Rows with their classes:
[ 35  -5   2  -3  -3   2   2  -4  -5  14   1  -5  -4   0  -1  -3   1  -2
  -7 -36   6  -3  10 -21  18   6]
Y
[  5   3  -2   3  -5   5 -10  13 -17  25   2   4  12   8 -21   4   4   5
 -17 -56   4  -5  21  11  14  10]
V
[ 71   2  -5   1  -2   5 -13  -2 -13  34   6 -13   7  -2 -20   0  -3   7
  -5 -43   2  -8  13 -37  24  15]
L
[  6  -3   0  -8  -2   2  -1  13  -7  24   0 -22  14  -1 -12  -3   2   3
 -15 -24   1  -8  -6  -7  34   7]
B
[  5   2  -2   5  -6   6  -7   0  -7  18   2   5  -6   0  -2   3   0   5
   5 -50   3 -10  11  -2   4   6]
Y
[ 29   1   0  -1  -1   2  -3  -1 -10  23  -3  -2  -2  -1  -4   3   4   3
  -6 -37   3  -5   8  -9   9   7]
Y
[ 92   3 -11  -1  -3  -4 -10  16 -17  27   9  -7  29   4 -36   4   2   2
 -12  -6   4  -6  10  -8  28  11]
W
[ 19  -1  -4  -5  -4  -3  -1  -2  -8  10   0  -6  13  -1 -17   1  -2   1
  -7 -14  -2  -3  11 -17  18   3]
G
[-67   8  -9   2  -5  -6   2   6  -6  13   1 -14  25  -2 -28   3   3  -1
 -24 -16   4  -4  11  25  12   8]
N
[ 99   6  -6  -1  -5   1 -12  12 -10  25   3   3  13   4 -16   3   1   4
  -3 -23   2  -7  14 -20  14   4]
W
[ -6   3  -5   5  -6   8 -12  -9  -5  16   3  -5  -2  -5 -10   1  -2   7
  -3 -35   6  -6  13 -24   9   9]
L
[ 31   4  -8   1  -9   0 -10   8 -16  24   8   8  18   4 -27   4   0   4
  -8 -61   2  -5  22   2  19   7]
G
[ 21   3  -7  -3 -10   0  -8   2  -8  21   5 -13  24  -1 -24   0  -4   7
 -10 -18   0 -13   6 -22  22  11]
W
[ -6   6  -6   3  -2  -2  -9   2 -12  18   0 -16   6  -1 -25   2   3   3
 -13  21   7  -7   3   9  22  10]
V
[-16  -3   1   0   3  -3   1 -10 -13  11  -5  -9 -17  -4  -8   0  -8   0
 -13 -19   3  -2  10   0  20   8]
V
[-11   0  -1  -5  -6   1  -3  -4  -1  26  -3 -16  11  -7 -24   0  -1   0
 -26 -42   6  -6  31 -26  18   9]
N
[ 39   5  -8   1  -3  -3  -8  -4 -14  27   0  -7  -3   3 -17   5   3   0
  -8 -25   3  -7  11 -10  21  12]
Y
[ 11   1  -7   6  -2   5   2  21 -10  27   4  -1   4   1 -14   1   4   1
 -12 -31   6  -4  12  22  13  10]
X
[ 84   2 -15   3 -12  -7  -4  19 -13  32   4 -14  24   1 -29   4   1  -2
  -9 -69   6  -9  30 -14  24   7]
W
[ 41   4  -2   2  -5   4 -13  -1  -9  26   4   3   7   2 -12   4   0   6
  -9 -39   4  -1  20 -28   0   6]
Y
[ 30  -1  -5  -2  -1   2  -8  15  -9  19  -3  -6   5   3 -14   1   2   3
  -4 -15   4  -7   8   5  21   7]
X
[-36   6  -7   1 -12  -1  -7   4 -10  28   5   0   8  -2  -7   7   4   5
 -11 -76   1  -4   7  11   9   9]
B
[ 26  -1  -4   0  -7   7  -8  10  -3  16  -3  -8  16   3 -15   2  -2   5
  -8 -35   3  -6  21 -24  14   5]
W
[  1  -2  -6  -1  -6   1  -4  -9  -8  19   3  -5  -2  -3  -5   1  -3   0
  -4 -69   1  -6  16 -23  14   7]
L
[ 26   4   2   1  -7   0  -6   0 -12  25   8   1  10   0 -19   1   0   1
 -12 -52   1  -2  19 -13  11   7]
L
[ 15   7  -9   0 -12   0 -15   5 -22  45  10   7  17   2 -37   5   4   6
 -25 -83   2  -7  28  -7  21  15]
G
[-40   6  -8   0  -8  -2  -1   4 -12  26   3  -4   5  -2 -16   6   8   3
 -15 -57   4  -5   7  26  16   9]
V

Rows with their classes:
[  8   0 -10   5  11  -5 -19  -2   8  -4  -2   6   1   9  -5 -11   5   2
 -10  -5  15   4  29   2  16 -12]
j125
[  9   3  -1  -3  26  -3 -13   1   9 -10  -7  -7  -4  -1  -2 -13   2   2
  -9  -2  11  10  47  10  11  -6]
j107
[ 12  11   0  -2  23  -2  -4   1  17  -6  -5 -20  -3  -3  -3   3  -6   3
 -12 -10   9  -2  29   5   7  -6]
J77
[  2  -1  -7   0  14 -12 -15   0  10  -6   8  -2  -3   7   3  -6  10   6
 -10   2  13   4  28   0  14 -10]
j125
[ -3   6 -10  14  26   5 -15   4   5 -13  -7  -8   3   2  -6 -16  -1   9
   6 -13  23  14  46  12  24 -22]
j125
